[-182    1   71 -189  100   -2  -76   35  -12 -139 -122  -25  -52 -168
   87  124   28 -119 -143 -413  461   60  -16   23  -80  -20  185 -320
  205  133   92  451  -17 -248  152  258  123   71 -131  191 -146  205] => J509
[-160 -383   19  -23  336   36  -88   26  298   45  120  -32 -212 -333
  236 -230  175 -383 -283 -375   43  397  211  314 -289  -37  216  634
 -212 -729  233  323  424 -182  -49  795 -633  369   23  -71   41 -332] => J748
[ 107 -225 -315 -386  308  313  -96 -111  145   92  -99 -101 -364    7
  256 -277  180 -242 -365 -469 -110   64  133  -34 -335 -287 -103  136
  121  191  557  -10    1 -251 -192   15 -363 -133  155  394 -116  285] => J509
[ -43 -224   79 -110  -23  112   70   -7   83  -55   32   52  145   55
  -59   99  102 -192  -99 -212  292   52    0  145 -225  181  215 -163
  185  -34 -108  132 -223 -168   85   68   25  339  -81    8 -103  -30] => J509
[ -71  -92   73   31  -84   -5  315   78   95    0 -220 -179   64   30
 -343 -309  173  170    1 -156   99 -173  -54 -131    5  -24   15 -416
   56   17   93   68 -174  -95   87  -58   53 -242 -244  -95  -73 -201] => J602
[-618  -45  577 -207   61 -336 -166 -210 -103 -153 -253 -179  607 -133
 -258   -3  294 -202 -318 -485 -140 -243   61 -176  -62 -313 -416  -30
   73  273  271  191  -33 -533   82  -31   26  -33  -33 -393  247  235] => J602
[-268  -29  295  -28  492  -41  -65  -30  -38  215 -184  -93  552 -128
 -341   34  -87 -190   52  -39 -166  -65  -27  -70  241 -199 -220  438
 -163 -369  110   22 -197 -420 -461   21 -407 -159   69 -455  316   -5] => J509
[-191 -140  200 -350  791  529   43  -29  205  297  209   56  110  -57
   21  -63  544 -363 -178 -149 -411 -155  182   75  -29  -84 -456  678
  -38  227  353  -87  220 -268 -258 -425 -342 -262  150  -19  252  180] => J303
[-145 -126  -18 -173 -206   97  190  102  176   94  -11  -87  383  224
  -98 -339  113  -18 -183 -225  257  -71  -33   60  -79  -60  275 -386
   71   64 -299  160  181 -175 -129   17  307  339 -229  -34 -501  -90] => J303
[ -51  -71  -23   24 -222   68   73  185   42 -254  -49   33 -171  211
 -134 -121  110  169   14   -5  271  -11 -112  147 -102  153  195 -444
  204  -87  122   60  -78  132   92   10   35 -118 -245  115 -167  -14] => J303
[ 114  209  -85 -543  403  468  102  323  238  227  136  214  182  197
  103  -34  316 -455  -87 -244   -4   11  390   47  377  339 -149  742
 -400 -253  396  -70 -110   76 -398  105 -390    0 -278 -101   -6  361] => J602
[ 173  279 -315  -19   27  -43   22  273  209 -198  283 -251  108   73
  -37  -30  241  -87   85  149  157 -346  113 -147  -27  278  300  125
 -188 -110 -408   -9  103  -11  -24  328   51  177 -143 -309 -464  -61] => J880
[-226    7 -155 -116   -2  139  363 -195  112  220 -152  165  -59 -136
  -98 -146  140 -268   41 -245  380 -186  267  185 -110  -89  356  -86
  -86 -493  -80 -117 -240 -158  -77  218 -128  505 -331  241 -207 -453] => J358
[  14   65   90    7  119   80  -28  -45 -167  288   -9  189  447   49
 -150   51   90 -435  268   61 -267 -114  193  -64   62   49 -354  380
  -88   95    7 -163 -362 -421 -357 -147 -173  -35   82 -181   42  398] => J880
[  47  -95  -62  -58 -161  -59   95   -7   -6   10  -90  136   -4  -38
    9 -130  127  101 -158 -332  149  166    5 -192    1  188   -3 -229
   42  300   59  147  -89  110  328  -70  -76  -16   31  -63   67    2] => J880
[ 223   21 -353   -1   16   27   -5  109   54   30  227   64  -29  358
  -17  109 -347 -376  220  252   73    8  215   19  -65  281  150  680
 -511 -198 -329  -26  -66 -165 -549  290  -89  375   -1   32 -273 -222] => J324
[-104  -74  157  -91  -24  101   79   64   18   20 -124 -277  352   25
 -137 -244   70   89 -153  -73   12 -104  -43  -68  -33 -109   82 -195
   11 -136   88   51  164 -186 -130  101  149   58 -115   -6  -91    6] => J748
[ -63  220   59   21 -236   71   19  141 -231  143  230  104  466  210
 -247 -402  153   53  238   24 -634   13   72   92  475 -164 -525  247
 -207 -489   57 -622  -28 -194 -336 -110  -93 -297 -306 -277  -43  119] => J358
[  89  -49  -99 -233  -83   77   45  110  325  197  129  268  181  121
 -213 -198  236  -22  -62 -609 -113   94   18 -122  -64 -510  -87  -38
  318   88  189  -13 -220 -421 -579 -106  134   85  -39  247 -328  456] => J748
[ 286  251   51  -17  306  363  265  132   91   36  104  -77  324   18
 -415 -128   53   95   12  451 -213  -79  -31  -98  -36  452 -136  329
  109 -389    2 -264 -139 -106 -519 -346  221  193  -52 -184 -201  133] => J602
[-150  521 -155 -243   85   60   99   22  188  121 -108 -184  345 -234
 -141   -4 -109 -319 -159 -154  256 -362   99   90  -50   42  342  260
 -201 -352 -242  143  161 -493 -383  545  147  599 -306  -40 -421  187] => J602
[ 212  171 -171 -115   52  147  130  130   46  -66   21   18 -112   81
  -93  112   60   52   26  155  116 -172    1 -155 -196  293  128  115
 -179  196   72  219  -93   34  -18  -23  -32  -88  -11   72  -56   74] => J873
[ 100 -141  -48  486 -183 -448 -189  153  -53 -384  198  185 -114  507
 -115  120   23 -189  -72  176  225  141   16  142 -290   22   76  129
 -330 -157  -45   53    9  -57 -310  489  119 -144  -85 -159 -159 -119] => J303
[ 202   89  -80  185 -235  -15   82   81  103 -229 -287  -85 -106  138
   59   45    7  -36 -125   77  455  104   -1  -62 -185  253  419 -203
  -88 -106  -87  299  179   80   24  185  355  347 -283   92 -250   23] => J324
[-361 -438 -259   81 -185   -5 -188 -169   39 -138  -64 -411  -66   43
 -340 -328   73  334 -369 -183 -294 -117   40 -238 -347  108 -406   87
  250   89   96 -316   75 -114  171  141   45   39  280 -160 -109 -169] => J358
[   4  -84 -152  164 -128  185  212  250   46  -50   74  -46   14  177
 -354  -55  147  231   90  254   -6 -383   21 -116   41  376  -82 -186
  -13   28 -184 -172    9  203   70 -166   27  -10 -227 -316 -252 -361] => J324
[-172   66   41 -304  380  330   19  -32  -27  523  -86  183  395 -105
 -146 -331  110 -420  -43 -263 -118   91  216  178  148 -177 -218  500
 -154 -479  398  199 -172 -330 -506  433 -709   72 -316   73  256  335] => J509
[ -90  -76   72    1 -103   75  153  163  172  -16  -27  100  -22  137
  -64  -33  245  -70  -61 -196  191  -65   52  106 -157  248  105  -44
  -74  -81   65   99  -82   40   87  117  -78   85 -221 -145 -123  -62] => J303
[-222   75   20  -24 -303 -109   34  -33   40 -151  -22 -162  371   51
  -69  -44   -8  -38  -42   21  137 -212  -81  -56   11  -31   58  -35
 -233  -89 -179  -27  133 -187  -86  -75  116   78  -42 -195  -74 -160] => J873
[-175   40   73  382 -301 -266   69  152  -18 -173  -89  -99   44  344
 -240   51   46  148    4   37  368 -138  -61  -24  -67  158  247 -256
 -160  -66 -316  202  -42 -121   98  314  424   33 -303 -286 -248 -108] => J509
[-150 -171  -39  277  -71   13 -305  251  -12   49  -63  257  -43  -47
   64  -75 -103  -60  -18  149 -174   91   23  531  132 -353 -259 -149
    1 -139  -56  -37  108   22   24  363 -535 -122   74 -143   79  -72] => J324
[ 245  495 -193    4   79  147   24   82 -170 -143 -199  -10   13  -50
 -121   73   70   97  185  241  -99 -318   53 -296  261  180   29  126
  -72 -259   66 -339 -106   90 -272 -303  -20 -130 -229  -68  -45    2] => J324
[-434  150   44  185 -103 -205 -189  -31 -175 -166   93  130  -41  -58
 -107  239    1 -107   97 -149   50 -186  147  -30  294 -130 -155  262
 -255 -412   95 -369   26 -314 -127  314 -128 -144 -137 -269   14  -68] => J748
[-121  -68  294 -119   -7   50  177   84   86  -74  -26 -335  283  114
  -13  -97  233 -168   99 -114  182 -144   19 -173   22   71  287 -242
  -96  -65    6  154  -21  -83 -140  185  114  -11 -303  -94 -166   82] => J602
[-323   97  305  101 -210 -104  309   60  -77  168 -157  -76  499  -57
 -229 -210  126   14   88  -85   52 -306  111 -205  257  155 -128 -312
 -169   47 -279   37   35  -99   31   40  216  140 -325 -392 -150 -250] => J324
[-288   96  455  154  236 -143 -148 -234 -112   52  150 -215  376 -152
    1   25   54 -455  -86   47 -293   89   17   69  -88   41 -190  576
 -149 -400 -101 -153  107 -673  -85  474   45  -58   74 -639  -16  216] => J880
[ 571  330 -116 -394 -227  238   58  329  132   94  254  402  136   42
  232  -78 -235 -432   54  -98  215  503  150  230  220   29  436  -14
 -277 -230 -183  131   38 -235 -239  492 -117  252 -345   98 -503  312] => J873
[ 367  373 -373   -9  -42  227  163   50  154  -50   40   47 -329   82
 -212 -206  265 -253  -14 -163 -229 -271   51 -107 -251  163 -223  173
  -17  257  308 -316 -337 -291 -203   58 -115 -299   14   36 -115  246] => J358
[ 253  195 -369  116 -344   37  206   30 -163  -96  202  305  175  140
 -298 -278   -9  351  -13  125 -183 -116  -65 -240 -158   40 -139 -224
  197 -325 -295 -399 -373 -149 -289 -426  197  277 -117  -71 -358  -95] => J873
[ -17  225  101  188  -65   47  -65  -91  133    3   49  180  303  144
    3 -125 -147 -427  -60  376  264  249  118   31   57  229   70  328
  -99 -536  -98  -30   71 -204 -404  847 -235  348 -178 -263  -51  294] => J748
[-172  -75  -84  345 -417 -144  237  135  148 -131  -91  -50   53  330
 -173 -274   95  -91 -108  -13  346  -32  -73  194 -202  168  178  -52
 -372 -277  -84   86  183  -57    9  523  100  140 -225 -221 -164 -290] => J880
[ 296  805 -622  -80 -226  123  -28  112  325 -303   39 -460  -20  542
   42 -315 -211  -65  -98  273  526 -115 -217 -217   89  294  291  347
 -445  -15 -189  234  299 -188 -346  802  158 -175 -351  132 -296  652] => J358
[-243   12   23 -223  145   -6  -63   19  353   75  114  401  232 -154
 -151   98  137 -105 -119 -604   61  184  -35  143    5 -101 -155  278
  435 -516  142 -159 -355 -494 -447  -64 -214  306   79 -211 -242  289] => J358
[-569  -71  106    2   92 -361    4  344  415 -198  101   82  -51  287
 -241   36  332 -312 -124 -596  501   91  173  248   44  -55  321   41
 -137 -593  342  190   64 -314 -366  899  -34  143 -340 -175 -261  152] => J880
[ 222 -120 -120   51 -216  118  168  241  286   39   50  161   99  212
 -159 -348   38  -56 -251  -17  151  177  -30   92 -335   87  214 -186
 -105 -283  -12  153   43 -101 -262  123  -35   70 -259  -41 -289 -182] => J880
[-386 -254   98 -127 -226  -59   35  131  238 -467  -49 -179  121   97
 -247  -92  208   48 -283 -366  317  -99  -54   30 -176  147   62 -211
  100   96  -20   99  161 -134  103   -8  322   58  -79  -62 -236  -62] => J358
[  19 -167 -121   70   73   11 -231  296  205  -94  359  458 -209   78
   15  180  -51 -141  -38 -164   63  435  -18  461 -454   34  373  195
   88 -493 -193  230   51 -127  -45  314 -240  451  -62 -157 -437 -132] => J509
[ 131  -55   -8  -21  -55  102  132  109  150  -85  -76  -17 -120  226
  -51  -97   77 -161  -95    6  245   59   69   14 -323  279  323   36
 -199    7   40  248   43  -34  -79  149   41  152 -188   87 -172  -87] => J880
[-351 -178  109  -57 -180 -235  -82  -80  147 -185  -31 -172   -9  -10
   36   -6  -23  -66 -167 -302  383   29   56  -38  -99    4  180 -188
   13  104  -83  229  161 -150   71  181  253  131  -49  104 -130  -57] => J358
[ -87 -100  183   51 -280 -185 -149   16   77  -85  -18 -170  343  -10
   17  -93  152  132  -80 -179 -140   13 -143 -105  -99 -145  -39 -201
  102   57  -40  -29   86 -154   43 -187   60 -118   65 -249  -59  125] => J509
[-120  -34  222   56 -217   -1  165  106  -60  -51  110    6  392  245
 -151   12  119 -238   38   36  193  -90   58   37   21  192   89 -292
 -155   52 -236   55   -8 -140 -137  151  368   95 -333 -112 -258   19] => J873
[ 189   90  -70    6  -66   96  100   44   51 -201   26  -61 -186 -100
 -134  -18  109   85   -6  -41  246   71  -17 -154 -193  350  208  -84
   -9 -206  154  125  -86    5   72  188  -71  -14 -217   66  -86 -117] => J358
[ 102  147 -248 -138 -273  114   41   60   44 -251  -73 -182   52   82
   53   14  -60   -4 -177  -32  486  -84  -98  -84  -79  176  383 -166
 -153   29 -177  296  168  -13   59  188  251  233 -184   92 -240 -142] => J324
[  49   75  305   48 -251  140  251  -52  -61 -163  -61  -13  342  156
  -95 -143  330  -54  -97   23  150   23  -26 -117  -68  356   59 -175
  -27  -34  -54  -84  -10   27   66 -209  465    0 -328 -143 -129   76] => J358
[ -22  167 -300  307 -384 -189   45  163   33 -371   54 -131   86  359
 -338   85   40  365  187  249  166 -301 -193 -322  -89  143  118 -188
  -61  -75 -241 -161  -72  -25 -172 -312  425  -34  -33 -288 -429 -153] => J602
[-184   23  190 -395  180  -42  204  152   27 -216   76    9   99 -399
  -51   29  428 -176   60 -797   38 -399   65 -125  299 -452  -78 -108
  127    5  200 -197 -315 -516  -40 -273   34 -298   46   -6  129   70] => J873
[-405 -230   19    0 -113  -73   80 -108   82   70  -46 -176  284  281
 -196 -480  177   22  -90 -161   10   14  -46  -68 -111  155 -215 -178
   40  120  103  -52   27 -130  -78   -5  -38 -329  -56  -54 -122   15] => J880
[  13   45 -258 -182 -148   93   -9  -50  187 -291 -276 -321  -70  107
  -96 -103   58  147 -309 -249  338 -309 -108 -297 -254   59  131 -212
  237  198   81    7 -121 -167  -57 -162  261   74  -17  242  -96   75] => J880
[  44  -33 -576 -111 -235  113 -285  405  164  -91  297  343  175  217
 -129 -108 -196  -18    5 -111 -189  164 -102  258  287 -272 -236 -371
  481   12  -40 -381   73  -64 -386  144 -156  198  252  -67 -532  231] => J748
[ -80  -17  199 -142  -28   57  162  237  273 -163 -124  -92  240  104
 -121  -67  243  -94 -173 -211  416 -112  -45   54 -100   72  235 -356
  -18    1   59  246   18 -188  -14  157  139 -111 -262  -82 -218   36] => J324
[-130   78  223 -201  386  248  114  -97  -17  154 -434 -116  446   98
   33 -317  246 -197  -25  104  108 -100   82  -82  309  153  -41 -242
  387  -79  193 -105  -55  -34 -336   57 -159 -133 -255   -5 -116  593] => J358
[ -31  129   14   43 -183  -81   38  276  159 -280  111   34  121  144
 -187  238   59   43   46    5  263 -137  -85   45  -68   77  249 -248
  -20 -232 -150   -3  -90 -227 -117  131  232   34 -208 -201 -408  -19] => J602
[ -53  262  157  233 -177 -190  126  -59 -131 -256 -245 -312  268  -11
 -254  151  160  241   62  230   96 -439 -104 -502 -249   85  217 -277
  -27  -74  -71   53  -50  -80   64 -238  476  166 -105 -264    1  -74] => J324
[-159  198   27  -78 -337  -34   40  119  121 -338 -266 -167   92  -66
 -153   -6  -30  129 -120 -149  422 -254 -137   47   25   48  233 -346
   95 -261   48  -25   48 -146  -11  157  120  190 -257  -42 -197  -86] => J873
[  28  381  -26  -74   19   85   96    4  -11  -75 -156 -372  203  104
 -177  -91 -102   11 -110   37  320 -110  -55 -238   56  418   93  -39
  -47 -198   12  199  -88  -72   19  363  203  211 -391  -69   30  246] => J303
[-111   81  202  -47  -77   31   53  -65   15  -65 -140 -266  125  -37
   17  -58  267   20  -24  -85  183  -86   36 -244   20  319  110 -160
  117   64   95  120   -1   53  142   29  151   55 -162 -102  -17  200] => J303
[ 352   63 -368   58 -120 -229 -190  137  -37 -270  179   43 -254  389
  -33 -328   -8  163 -241  -64 -304  298 -104 -184   33   22 -464   78
   84  535  209  -68  310 -136 -289  -54  261 -601  155  136 -291  324] => J880
[-182  -80  413   32   26    8  241  -34   52  -20  -39 -210  153  -53
 -149 -304  285   47 -176 -182  -93  -55   -4 -164 -164  186 -143 -123
   -4  -18  154   32   17 -123  179  -76  146 -180 -206 -219  107  -52] => J602
[  99  133   16  -13 -216  220  303   -2   83 -208  -12 -209  260  271
 -150 -207  302  294 -309  102  147 -239 -232 -368 -292  293   39 -413
   82  353 -108   32   61  111  214 -390  635 -107 -127  -76  -90   97] => J358
[ -97 -183  -25  185 -205  -45  177  -14   87 -143 -148  -17 -108   93
 -169  -35  267  169  -42  -60  156 -116   19 -196  -72  212   22 -290
  128   82   64  -96  -78  171  188 -249  156    2  -55  -74   31 -186] => J873
[-436 -343  464 -287   13  -65  239   55  235   69 -142  -44  555  112
 -109 -325  315 -253 -161 -558  280  117   -7  276  -47 -212  110 -468
   98  143   66  235   49 -317    3  113   87   58 -134  -12 -194   39] => J509
[-107  -50   70  -22 -101   87   58   29    4   62  -71 -127   -7  -60
  186 -124  -12   15  -35  -28  216   31  -38   60   70   39   86 -202
 -126  109  -26  213  323   37  263  117   -3  -96 -122   61   -3  -83] => J303
[-124  148   36 -212   41   71  -48 -157   91 -299 -243 -417   59  -86
  -82   -5    2   48 -339 -156  325 -152 -130 -271 -200  232  -77 -154
  164  212  277  108   49 -329   69  -40  251 -192    5  200   99  237] => J303
[ 185   60  766   -5  154  169  116  -38 -126  510   66  414  636 -142
  -50  -45 -132 -163    7  258 -135  221  196   -2 -105  -13   82  -32
  379 -714 -148   52 -490 -288 -502  257  141  553 -393 -118  -55  437] => J748
[  18   34   20   59 -159  -38   69  -16   -7 -143  -25 -219  148   51
 -186   37   43  137 -134   54  231 -287  -42 -332 -204  152   80 -228
   57  190 -159  205  -56  -44  -81  -64  434  104 -184   46 -110   61] => J509
[-340  159   28 -160   87 -237 -278  129  103 -156  263  365   36   57
   89  -97   28 -388  -40 -550  189  275  -58  550   57 -555 -157  237
 -232 -374  303   -8  -93 -619 -234  722 -557 -530  -37   17  -29  296] => J324
[-651 -134  253  360 -259 -329  154  178  -70  199  320  576  307 -282
 -194  159   77 -185  499   -8  -90   -1  201  496  434 -131 -150  -71
   -9 -584 -421 -357  111 -110 -389   47  238  171 -117 -296 -547 -313] => J303
